Below is a small trained network, with its code and all its weights. Each question gives an input and a class and asks what happens when units are switched off, that is, made to give their printed mean instead of their output.

import numpy as np


def w(rows, s, z=0):
    codes = np.array(rows[::2]) - 128.0
    scale = np.full(codes.shape[1], s)
    scale[-1] = z or s
    return codes * scale


def f(y):
    return y / 2 * (1 + np.tanh(0.7978845608 * (y + 0.044715 * y**3)))


def log_softmax(a):
    a = a - a.max(-1, keepdims=True)
    return a - np.log(np.exp(a).sum(-1, keepdims=True))


def net(x, mask):
    res = np.array(x, float).reshape(1, 5) / 4 @ E
    y = f(res @ A[0][:, :-1].T + A[0][:, -1])
    res = res + np.where(mask, y, B[0][:, -1]) @ B[0][:, :-1]
    return log_softmax(res[-1] @ U[:, :-1].T + U[:, -1])


A, B = {}, {}
E = w([
[73,114,164,138,2,56,152,212,201],'x0',
[225,103,192,94,92,92,123,6,157],'x1',
[136,126,113,124,125,136,124,127,141],'x2',
[44,164,176,132,83,247,197,26,131],'x3',
[69,51,87,170,46,125,70,76,85],'x4',
],0.009)
A[0] = w([
[72,138,77,150,156,147,83,210,92,52],'n0',
[221,66,58,119,170,2,28,216,97,34],'n1',
[75,20,104,148,97,168,53,97,51,87],'n2',
[180,145,80,114,241,161,67,88,77,138],'n3',
[171,110,122,139,154,96,98,157,102,59],'n4',
[183,181,188,44,189,133,204,197,118,2],'n5',
[159,105,85,117,178,188,134,86,43,34],'n6',
[247,92,220,106,95,81,97,28,131,31],'n7',
[58,129,69,93,183,126,163,138,141,41],'n8',
[109,65,48,204,67,73,32,72,70,49],'n9',
[94,186,113,206,155,182,139,174,102,62],'n10',
],0.0077,0.0093)
B[0] = w([
[149,86,9,68,120,81,162,69,103,166],'n0',
[89,111,180,143,104,205,182,82,107,254],'n1',
[173,209,140,144,177,129,172,157,168,201],'n2',
[90,82,180,136,121,97,134,199,131,254],'n3',
[112,152,137,147,105,159,212,48,168,146],'n4',
[195,212,110,163,152,117,146,103,214,180],'n5',
[92,106,159,159,24,76,177,115,200,171],'n6',
[117,96,24,56,146,108,191,128,88,225],'n7',
[115,142,90,113,111,75,166,49,136,128],'n8',
[147,217,127,164,175,101,130,142,163,201],'n9',
[145,74,82,66,142,107,186,66,115,149],'n10',
],0.012,0.0091)
U = w([
[145,120,54,76,145,96,149,106,109,102],'0',
[103,152,157,122,122,216,155,62,129,101],'1',
[179,201,128,127,183,101,134,141,175,113],'2',
[140,124,126,116,141,117,126,149,133,252],'3',
[103,105,159,117,83,42,139,186,169,100],'4',
[170,128,148,93,156,182,8,183,59,178],'5',
[162,148,121,96,124,113,21,107,106,91],'6',
],0.015,0.021)

Each question gives the input, the list of numbers given to net, and the class t.
The units are the neurons (one row each of A and B). Each row of codes is followed by its name. A weight is (code - 128) times the scale printed after its matrix; where a second scale follows, it is the last column's (A, B and U).
mask holds one flag per neuron, in row order. A switched-off neuron (its flag False) gives its mean, the last column of its row in B, instead of its output. The means were averaged over made-up inputs and are rounded, as every weight is.
A unit's drop is (log p(t) with every unit on - log p(t) with that unit switched off) / (log p(t) with every unit on - log p(t) with every unit switched off).
The circuit of an input: a set's keep is (log p(t) with only the set's units on - log p(t) with every unit switched off) / (log p(t) with every unit on - log p(t) with every unit switched off). Starting from all 11 units, units are removed one at a time, each time the one whose removal leaves the highest keep (on an exact tie, the one counted first), for as long as the keep stays at least 0.8.
units of the circuit, in order: the units of the circuit, biggest drop first
most important unit: the unit with the biggest drop
k most important neurons: the k neurons with the biggest drops, biggest first
drop when u is switched off: that unit's drop, to one decimal
input [6,1,1,-2,-6], class 2: units of the circuit, in order : (n3)
input [0,-8,-1,-7,-6], class 0: 2 most important neurons : (n0, n10)
input [-5,3,0,2,-3], class 4: 3 most important neurons : (n3, n6, n1)
input [3,4,2,2,0], class 0: units of the circuit, in order : (n3, n1)
input [7,6,5,-2,7], class 2: units of the circuit, in order : (n9, n3)
input [-8,-1,-4,-2,5], class 4: units of the circuit, in order : (n3, n6)
input [-6,0,8,2,8], class 2: 2 most important neurons : (n2, n9)
input [-6,3,1,-4,0], class 4: 2 most important neurons : (n3, n6)
input [-4,4,7,1,-3], class 3: 2 most important neurons : (n3, n0)
input [-4,-7,-1,1,7], class 0: 3 most important neurons : (n0, n10, n5)
input [-1,-4,3,3,1], class 0: units of the circuit, in order : (n1, n10)
input [5,-8,-1,8,-7], class 0: units of the circuit, in order : (n10, n1)
input [-7,4,0,1,3], class 4: units of the circuit, in order : (n6, n3)
input [7,-8,-1,-1,8], class 0: units of the circuit, in order : (n0)
input [5,5,-8,7,-3], class 3: 2 most important neurons : (n1, n4)
input [-8,-2,2,3,-5], class 4: units of the circuit, in order : (n3, n6)
input [-4,-5,-1,6,7], class 2: units of the circuit, in order : (n2, n1)
input [-5,2,-7,6,-7], class 2: 2 most important neurons : (n1, n5)
input [-2,4,0,-6,-1], class 1: 2 most important neurons : (n1, n4)
input [-2,0,2,6,8], class 2: most important unit : n2
input [-3,1,-2,-8,8], class 1: 3 most important neurons : (n1, n4, n5)
input [6,-7,3,0,5], class 0: 2 most important neurons : (n0, n3)
input [1,0,8,-5,8], class 2: 2 most important neurons : (n9, n2)
input [-5,5,-3,5,0], class 0: drop when n7 is switched off : 0.7
